Below are the code and all the weights of a small trained network. Each question names an input and a class and asks about switching units off, where a switched-off unit gives its printed mean instead of its output.

import numpy as np


def w(rows, s, z=0):
    codes = np.array(rows[::2]) - 128.0
    scale = np.full(codes.shape[1], s)
    scale[-1] = z or s
    return codes * scale


def f(y):
    return np.maximum(y, 0)


def log_softmax(a):
    a = a - a.max(-1, keepdims=True)
    return a - np.log(np.exp(a).sum(-1, keepdims=True))


def net(x, mask):
    res = np.array(x, float).reshape(1, 7) / 4 @ E
    y = f(res @ A[0][:, :-1].T + A[0][:, -1])
    res = res + np.where(mask, y, B[0][:, -1]) @ B[0][:, :-1]
    return log_softmax(res[-1] @ U[:, :-1].T + U[:, -1])


A, B = {}, {}
E = w([
[132,124,91,12,89,87,175],'x0',
[122,102,131,79,131,127,123],'x1',
[200,111,84,138,184,62,84],'x2',
[25,47,155,140,74,63,179],'x3',
[88,86,76,121,102,119,148],'x4',
[109,141,132,110,77,227,130],'x5',
[166,111,206,94,73,91,146],'x6',
],0.011)
A[0] = w([
[137,174,177,162,123,171,154,113],'n0',
[175,90,161,105,117,90,118,136],'n1',
[124,148,67,181,188,97,117,152],'n2',
[126,113,39,179,133,127,73,106],'n3',
[161,190,173,80,184,135,95,254],'n4',
[107,85,148,157,107,91,219,138],'n5',
[128,252,158,139,75,203,89,234],'n6',
[41,115,167,143,71,144,108,220],'n7',
],0.011,0.0038)
B[0] = w([
[109,74,193,99,131,174,97,181],'n0',
[172,105,165,120,35,64,150,196],'n1',
[90,173,144,109,184,56,123,214],'n2',
[137,160,91,171,155,167,120,198],'n3',
[143,105,120,24,150,73,84,233],'n4',
[125,143,137,205,92,1,135,225],'n5',
[148,35,111,115,241,171,200,249],'n6',
[3,125,150,176,20,212,203,234],'n7',
],0.0078,0.011)
U = w([
[132,136,13,62,158,146,182,254],'0',
[142,54,197,112,220,173,145,109],'1',
[72,167,189,188,96,99,159,117],'2',
[99,178,135,193,145,238,140,58],'3',
[247,105,196,112,124,50,45,92],'4',
[127,209,149,186,255,44,68,141],'5',
],0.0099,0.0044)

Each question gives the input, the list of numbers given to net, and the class t.
The units are the neurons (one row each of A and B). Each row of codes is followed by its name. A weight is (code - 128) times the scale printed after its matrix; where a second scale follows, it is the last column's (A, B and U).
mask holds one flag per neuron, in row order. A switched-off neuron (its flag False) gives its mean, the last column of its row in B, instead of its output. The means were averaged over made-up inputs and are rounded, as every weight is.
A unit's drop is (log p(t) with every unit on - log p(t) with that unit switched off) / (log p(t) with every unit on - log p(t) with every unit switched off).
The circuit of an input: a set's keep is (log p(t) with only the set's units on - log p(t) with every unit switched off) / (log p(t) with every unit on - log p(t) with every unit switched off). Starting from all 8 units, units are removed one at a time, each time the one whose removal leaves the highest keep (on an exact tie, the one counted first), for as long as the keep stays at least 0.8.
units of the circuit, in order: the units of the circuit, biggest drop first
most important unit: the unit with the biggest drop
top k neurons: the k neurons with the biggest drops, biggest first
drop when u is switched off: that unit's drop, to one decimal
input [3,4,5,-4,2,-2,-1], class 4: top 3 neurons -> (n7; n6; n4)
input [8,-3,4,1,3,3,5], class 4: units of the circuit, in order -> (n7; n1)
input [2,8,0,-6,3,-5,-3], class 5: units of the circuit, in order -> (n7; n2)
input [-8,1,-4,6,-5,2,-4], class 3: units of the circuit, in order -> (n7; n1; n6)
input [2,6,-3,1,-2,8,-3], class 3: units of the circuit, in order -> (n7; n4)
input [-5,3,-8,0,-3,1,2], class 1: top 3 neurons -> (n6; n0; n3)
input [1,-2,-6,1,-1,2,0], class 3: top neuron -> (n7)
input [-8,-8,-5,1,-5,-6,-2], class 1: top 2 neurons -> (n0; n6)
input [8,-6,-4,-3,0,-5,3], class 4: units of the circuit, in order -> (n7; n6)
input [7,-6,2,-6,8,-5,-6], class 5: top 3 neurons -> (n2; n7; n6)
input [-6,-4,-8,-7,6,1,-5], class 1: top 2 neurons -> (n6; n0)
input [-5,-4,-5,0,-7,-5,-5], class 1: top 3 neurons -> (n6; n0; n5)
input [7,8,-5,3,-4,8,-2], class 3: top 2 neurons -> (n7; n4)
input [8,-4,3,-3,2,-7,-3], class 5: most important unit -> n2
input [4,-5,-6,-1,-4,-3,-6], class 1: drop when n7 is switched off -> 0.1
input [5,-7,-6,1,3,7,-3], class 3: drop when n7 is switched off -> 0.6
input [-3,-1,-2,-1,-8,2,-4], class 1: drop when n7 is switched off -> 0.0
